Here is a tiny trained network, its code and every weight. The questions are about switching its units off for an input and a target symbol, where a switched-off unit gives its printed mean instead of its output.

import numpy as np


def w(rows, s, z=0):
    codes = np.array(rows[::2]) - 128.0
    scale = np.full(codes.shape[1], s)
    scale[-1] = z or s
    return codes * scale


def f(y):
    return np.maximum(y, 0)


def softmax(a):
    e = np.exp(a - a.max(-1, keepdims=True))
    return e / e.sum(-1, keepdims=True)


def log_softmax(a):
    a = a - a.max(-1, keepdims=True)
    return a - np.log(np.exp(a).sum(-1, keepdims=True))


def net(x, mask):
    ids = ['ΛΣαγζημξτψω'.index(c) for c in x.split()]
    T = len(ids)
    res = E[ids] + P[:T]
    u = 0
    for l in range(2):
        r = res
        for j in range(2):
            rows = slice(2 * j, 2 * j + 2)
            q, k, v = (r @ M[l][rows].T for M in (Q, K, V))
            z = softmax(np.where(np.tri(T) > 0, q @ k.T / 2**0.5, -1e9)) @ v
            o = O[l][rows]
            res = res + np.where(mask[u + j], z, o[:, -1]) @ o[:, :-1]
        u += 2
        y = f(res @ A[l][:, :-1].T + A[l][:, -1])
        res = res + np.where(mask[u : u + 16], y, B[l][:, -1]) @ B[l][:, :-1]
        u += 16
    return log_softmax(res[-1] @ U[:, :-1].T + U[:, -1])


Q, K, V, O, A, B = {}, {}, {}, {}, {}, {}
E = w([
[93,122,165,165,123,89,126,103,177,109,205,88],'Λ',
[109,127,150,129,178,196,86,138,55,167,160,134],'Σ',
[121,145,78,131,102,164,135,63,105,197,109,150],'α',
[162,89,111,114,139,199,133,88,108,34,152,81],'γ',
[153,81,118,210,211,155,97,202,80,64,155,124],'ζ',
[78,121,46,160,98,147,153,138,142,152,158,134],'η',
[169,188,120,130,93,148,197,99,137,87,250,135],'μ',
[153,184,148,124,216,125,73,150,140,112,63,139],'ξ',
[121,165,168,137,113,115,159,33,165,192,167,111],'τ',
[77,129,67,142,158,151,104,131,50,153,116,212],'ψ',
[129,131,100,192,84,135,128,90,160,185,103,87],'ω',
],0.02)
P = w([
[120,35,127,76,58,127,85,124,203,138,185,170],'0',
[166,87,182,93,39,123,203,231,120,139,9,141],'1',
[101,86,118,129,142,154,86,85,201,155,183,132],'2',
[163,139,138,83,89,107,165,178,98,129,38,106],'3',
[89,122,95,157,183,157,97,50,182,126,192,99],'4',
[140,130,136,92,76,88,154,149,66,124,55,94],'5',
[70,162,72,178,201,162,88,37,160,91,178,54],'6',
[129,114,132,93,70,71,143,128,40,128,56,86],'7',
],0.012)
Q[0] = w([
[113,106,64,200,150,196,139,94,130,150,197,109],'0.h0',
[91,241,78,119,187,140,97,128,140,111,129,67],'0.h0',
[177,2,199,77,80,90,188,197,123,162,110,170],'0.h1',
[164,203,165,96,124,57,64,185,111,77,76,137],'0.h1',
],0.0084)
K[0] = w([
[177,122,116,126,174,199,63,93,254,134,138,205],'0.h0',
[133,150,59,212,214,166,121,39,102,143,190,59],'0.h0',
[143,91,220,93,27,108,124,187,92,98,66,172],'0.h1',
[49,167,137,151,68,116,158,106,2,107,134,26],'0.h1',
],0.0068)
V[0] = w([
[122,55,134,161,181,217,94,126,104,98,211,37],'0.h0',
[54,135,120,3,133,158,195,71,182,74,101,114],'0.h0',
[208,83,155,188,169,133,118,136,142,40,14,123],'0.h1',
[86,76,27,117,96,218,137,78,144,146,71,115],'0.h1',
],0.0052)
O[0] = w([
[213,60,169,206,106,39,147,156,67,222,202,156,253],'0.h0',
[21,92,234,172,147,153,177,183,222,233,1,142,73],'0.h0',
[10,133,176,120,38,130,171,95,77,101,122,82,197],'0.h1',
[141,157,121,89,190,104,189,155,146,170,165,76,147],'0.h1',
],0.007,0.0041)
A[0] = w([
[91,126,163,144,168,97,128,171,191,79,214,58,104],'0.n0',
[92,102,140,250,182,136,43,166,112,179,73,101,78],'0.n1',
[151,160,90,79,10,85,204,137,57,149,114,212,39],'0.n2',
[157,139,111,140,131,129,128,110,97,124,68,229,162],'0.n3',
[223,108,193,198,114,118,123,208,134,165,120,212,30],'0.n4',
[81,175,117,139,122,62,245,170,107,68,2,43,84],'0.n5',
[186,98,123,17,21,4,140,105,138,168,116,184,13],'0.n6',
[61,32,101,141,173,119,96,134,131,93,242,149,85],'0.n7',
[124,125,211,161,82,110,164,122,134,126,138,55,128],'0.n8',
[123,60,87,205,184,137,117,125,202,177,118,181,25],'0.n9',
[112,114,191,98,157,40,118,87,187,147,163,145,1],'0.n10',
[111,211,185,161,89,64,221,170,162,138,160,126,79],'0.n11',
[147,194,202,106,161,67,78,125,140,119,38,78,67],'0.n12',
[114,106,47,61,68,80,152,150,128,83,122,24,153],'0.n13',
[202,180,155,117,67,116,217,90,182,135,122,64,60],'0.n14',
[202,209,202,127,121,145,74,167,102,167,112,93,107],'0.n15',
],0.0071,0.0059)
B[0] = w([
[132,149,178,117,146,120,134,142,179,147,89,189,196],'0.n0',
[113,98,134,91,126,126,180,97,170,103,103,161,251],'0.n1',
[98,170,100,110,255,102,121,174,162,129,45,80,168],'0.n2',
[81,139,125,130,93,95,124,158,126,130,165,125,196],'0.n3',
[110,128,172,133,166,162,144,163,126,115,100,80,187],'0.n4',
[217,90,83,98,153,69,90,116,99,152,179,135,238],'0.n5',
[144,155,118,94,137,176,148,109,142,77,144,98,146],'0.n6',
[103,198,101,87,91,129,117,94,174,162,81,163,248],'0.n7',
[117,134,81,127,130,119,116,127,80,115,125,146,184],'0.n8',
[94,46,130,136,131,113,143,140,156,82,183,78,177],'0.n9',
[131,145,118,136,149,50,104,195,58,96,103,154,141],'0.n10',
[100,40,125,106,91,141,172,107,94,108,120,105,155],'0.n11',
[120,126,94,128,67,171,163,102,114,147,167,180,255],'0.n12',
[152,131,174,147,118,117,223,119,169,169,137,155,193],'0.n13',
[126,187,178,137,107,165,52,125,137,97,87,146,169],'0.n14',
[135,108,119,185,122,120,172,125,99,139,96,150,242],'0.n15',
],0.0095,0.0059)
Q[1] = w([
[141,167,151,253,221,118,175,38,145,143,97,223],'1.h0',
[135,122,172,83,194,150,25,149,161,106,178,124],'1.h0',
[140,173,148,29,40,78,118,196,99,162,136,77],'1.h1',
[201,201,66,155,122,102,219,37,95,136,50,160],'1.h1',
],0.0061)
K[1] = w([
[51,140,128,201,203,153,141,12,114,95,219,146],'1.h0',
[140,87,37,124,75,123,98,207,182,193,208,71],'1.h0',
[195,66,88,77,73,149,73,219,112,78,25,85],'1.h1',
[137,127,88,180,197,122,118,1,145,107,40,100],'1.h1',
],0.0064)
V[1] = w([
[193,134,206,141,166,113,99,148,118,117,91,157],'1.h0',
[168,137,124,199,60,134,114,152,184,98,118,76],'1.h0',
[101,144,126,138,32,80,153,193,184,95,120,164],'1.h1',
[80,82,104,163,114,1,72,111,142,123,79,73],'1.h1',
],0.0082)
O[1] = w([
[122,84,122,176,136,132,125,7,148,119,176,224,118],'1.h0',
[110,172,107,30,152,101,200,34,118,159,70,54,4],'1.h0',
[155,160,155,254,198,93,132,94,117,172,102,138,148],'1.h1',
[170,118,194,124,134,174,62,111,162,178,86,152,92],'1.h1',
],0.0093,0.0044)
A[1] = w([
[148,123,103,142,100,164,87,152,217,97,164,132,53],'1.n0',
[77,156,111,71,110,165,89,103,189,141,128,146,195],'1.n1',
[140,127,101,90,219,65,155,164,149,99,107,99,98],'1.n2',
[34,170,155,123,69,196,88,85,144,91,101,149,91],'1.n3',
[76,91,134,85,148,93,151,149,162,79,169,136,134],'1.n4',
[153,163,146,120,157,96,134,124,117,69,11,138,104],'1.n5',
[188,127,197,108,113,140,140,114,156,56,128,102,2],'1.n6',
[119,164,152,122,168,142,33,74,148,163,157,128,89],'1.n7',
[104,179,142,131,121,110,165,159,95,139,94,188,20],'1.n8',
[94,124,133,119,123,182,175,183,117,55,89,132,172],'1.n9',
[103,180,147,95,145,73,114,100,160,177,125,126,132],'1.n10',
[153,128,131,115,129,76,182,76,175,76,141,121,71],'1.n11',
[158,118,141,128,196,104,150,180,91,129,105,90,44],'1.n12',
[122,118,188,128,79,118,166,117,144,174,182,60,100],'1.n13',
[128,137,210,116,162,184,134,218,192,121,147,84,15],'1.n14',
[94,142,92,125,223,191,124,102,152,146,124,141,104],'1.n15',
],0.012,0.0068)
B[1] = w([
[231,103,150,170,157,116,106,76,91,85,72,48,194],'1.n0',
[124,132,188,101,162,83,206,84,106,57,102,183,254],'1.n1',
[98,151,95,99,118,144,164,114,128,121,224,102,205],'1.n2',
[97,125,61,195,99,254,107,148,205,104,54,125,215],'1.n3',
[117,114,148,145,108,116,125,177,192,107,148,41,206],'1.n4',
[144,162,164,150,57,115,129,146,217,92,193,119,215],'1.n5',
[27,55,94,72,151,54,117,98,184,146,92,102,141],'1.n6',
[143,158,73,116,57,104,190,116,139,124,95,84,208],'1.n7',
[47,123,119,124,146,92,126,100,103,120,94,89,205],'1.n8',
[142,202,133,132,129,101,120,84,71,149,101,121,232],'1.n9',
[158,94,112,97,192,193,100,156,76,115,168,151,209],'1.n10',
[105,70,112,126,157,158,85,139,111,208,51,102,184],'1.n11',
[117,48,119,79,103,145,51,171,182,83,100,53,194],'1.n12',
[75,148,192,102,113,132,82,175,100,83,187,191,173],'1.n13',
[59,205,72,157,53,19,106,99,79,132,29,120,163],'1.n14',
[163,112,113,30,119,127,82,148,137,185,109,139,211],'1.n15',
],0.0096,0.0063)
U = w([
[191,151,145,141,109,131,89,115,160,224,117,73,162],'Λ',
[174,101,144,171,176,106,65,86,144,49,185,62,129],'Σ',
[101,167,155,144,128,55,183,84,150,148,115,76,77],'α',
[67,126,215,163,127,67,128,145,183,185,136,139,132],'γ',
[105,141,80,171,117,61,99,2,110,136,220,163,214],'ζ',
[99,132,89,123,127,92,28,109,167,144,143,110,45],'η',
[110,111,83,178,162,122,165,143,173,187,152,77,125],'μ',
[97,129,112,151,128,143,120,106,175,113,94,124,149],'ξ',
[134,59,135,107,144,73,145,70,138,146,62,69,2],'τ',
[132,160,160,176,178,114,112,148,84,169,64,53,149],'ψ',
[150,157,165,71,170,111,142,147,145,124,132,126,123],'ω',
],0.0071,0.0048)

Each question gives the input, a string of symbols that net reads in full, and the target symbol t.
The units are the heads (2 rows each of Q, K, V and O) and the neurons (one row each of A and B). Each row of codes is followed by its name. A weight is (code - 128) times the scale printed after its matrix; where a second scale follows, it is the last column's (O, A, B and U).
mask holds one flag per unit, layer by layer, with each layer's heads first. A switched-off unit (its flag False) gives its mean, the last column of its rows in O or B, instead of its output. The means were averaged over made-up inputs and are rounded, as every weight is.
A unit's drop is (log p(t) with every unit on - log p(t) with that unit switched off) / (log p(t) with every unit on - log p(t) with every unit switched off).
The circuit of an input: a set's keep is (log p(t) with only the set's units on - log p(t) with every unit switched off) / (log p(t) with every unit on - log p(t) with every unit switched off). Starting from the 12 units with the biggest drops (on a tie, the unit counted first), units are removed one at a time, each time the one whose removal leaves the highest keep (on an exact tie, the one counted first), for as long as the keep stays at least 0.8.
units of the circuit, in order: the units of the circuit, biggest drop first
k most important neurons of layer l: the k neurons of layer l with the biggest drops, biggest first
heads that matter: for each layer, one digit per head in row order, 1 if its drop is at least 0.15 and else 0, layers parted by /
input Λ Σ Σ ξ ζ ξ, target Σ: heads that matter -> 10 / 00
input ξ ξ ξ ζ μ ψ, target η: heads that matter -> 00 / 00
input α ξ Λ ξ α Σ ξ, target α: 2 most important neurons of layer 0 -> 0.n9, 0.n10
input Σ ξ Λ ξ η α α, target η: heads that matter -> 11 / 10
input ξ ξ ζ Σ, target ψ: 4 most important neurons of layer 0 -> 0.n12, 0.n5, 0.n2, 0.n15
input ξ ξ Σ μ Σ, target Σ: heads that matter -> 11 / 11
input ζ ξ τ η, target μ: units of the circuit, in order -> 0.n2, 1.n2, 1.n1
input ξ ξ Λ η ξ ξ Λ, target ξ: units of the circuit, in order -> 0.n7, 1.n3
input Σ ξ Λ, target Σ: units of the circuit, in order -> 1.n0
input ξ ξ ζ ξ ζ, target ζ: units of the circuit, in order -> 0.h0, 0.n7
input ξ ξ η ζ γ Σ Σ ω, target Λ: heads that matter -> 10 / 01
input Λ ξ ω ξ, target Λ: heads that matter -> 00 / 01
input ζ Σ Σ ζ ξ ξ η, target ξ: heads that matter -> 00 / 00
input ξ ξ γ ξ ξ, target γ: heads that matter -> 10 / 00
input μ ξ ξ Σ Σ, target ξ: heads that matter -> 01 / 00
input γ ξ μ, target γ: units of the circuit, in order -> 0.h0, 1.n13
input ξ Λ ω, target ξ: units of the circuit, in order -> 1.n3, 0.n5, 0.h0
input ζ ζ ψ Σ ξ, target ψ: 2 most important neurons of layer 0 -> 0.n9, 0.n13
input Σ ζ ζ Σ α ξ Σ, target α: heads that matter -> 01 / 11
input ξ ξ Σ ξ ξ, target Σ: units of the circuit, in order -> 1.h0, 1.n0
input ξ Λ γ ξ η, target γ: units of the circuit, in order -> 0.h0, 1.n13, 0.n9
input Λ ξ Σ ξ γ γ, target τ: units of the circuit, in order -> 0.n13, 1.n6
input μ ζ η α ξ ξ ξ, target ξ: units of the circuit, in order -> 1.n3, 0.n5, 0.h1
input Σ μ ω γ γ, target ω: heads that matter -> 01 / 10
input ξ ω ξ, target ξ: units of the circuit, in order -> 1.n3, 0.n5, 0.h0
input ξ Σ α, target ξ: heads that matter -> 10 / 00
input ξ ξ Σ ξ τ, target Σ: heads that matter -> 01 / 01
input ω α Λ, target ω: units of the circuit, in order -> 1.n10, 1.h0, 0.n7, 1.n1
input η α ξ ξ, target ζ: 3 most important neurons of layer 0 -> 0.n12, 0.n5, 0.n15
input τ ψ γ, target τ: heads that matter -> 01 / 00
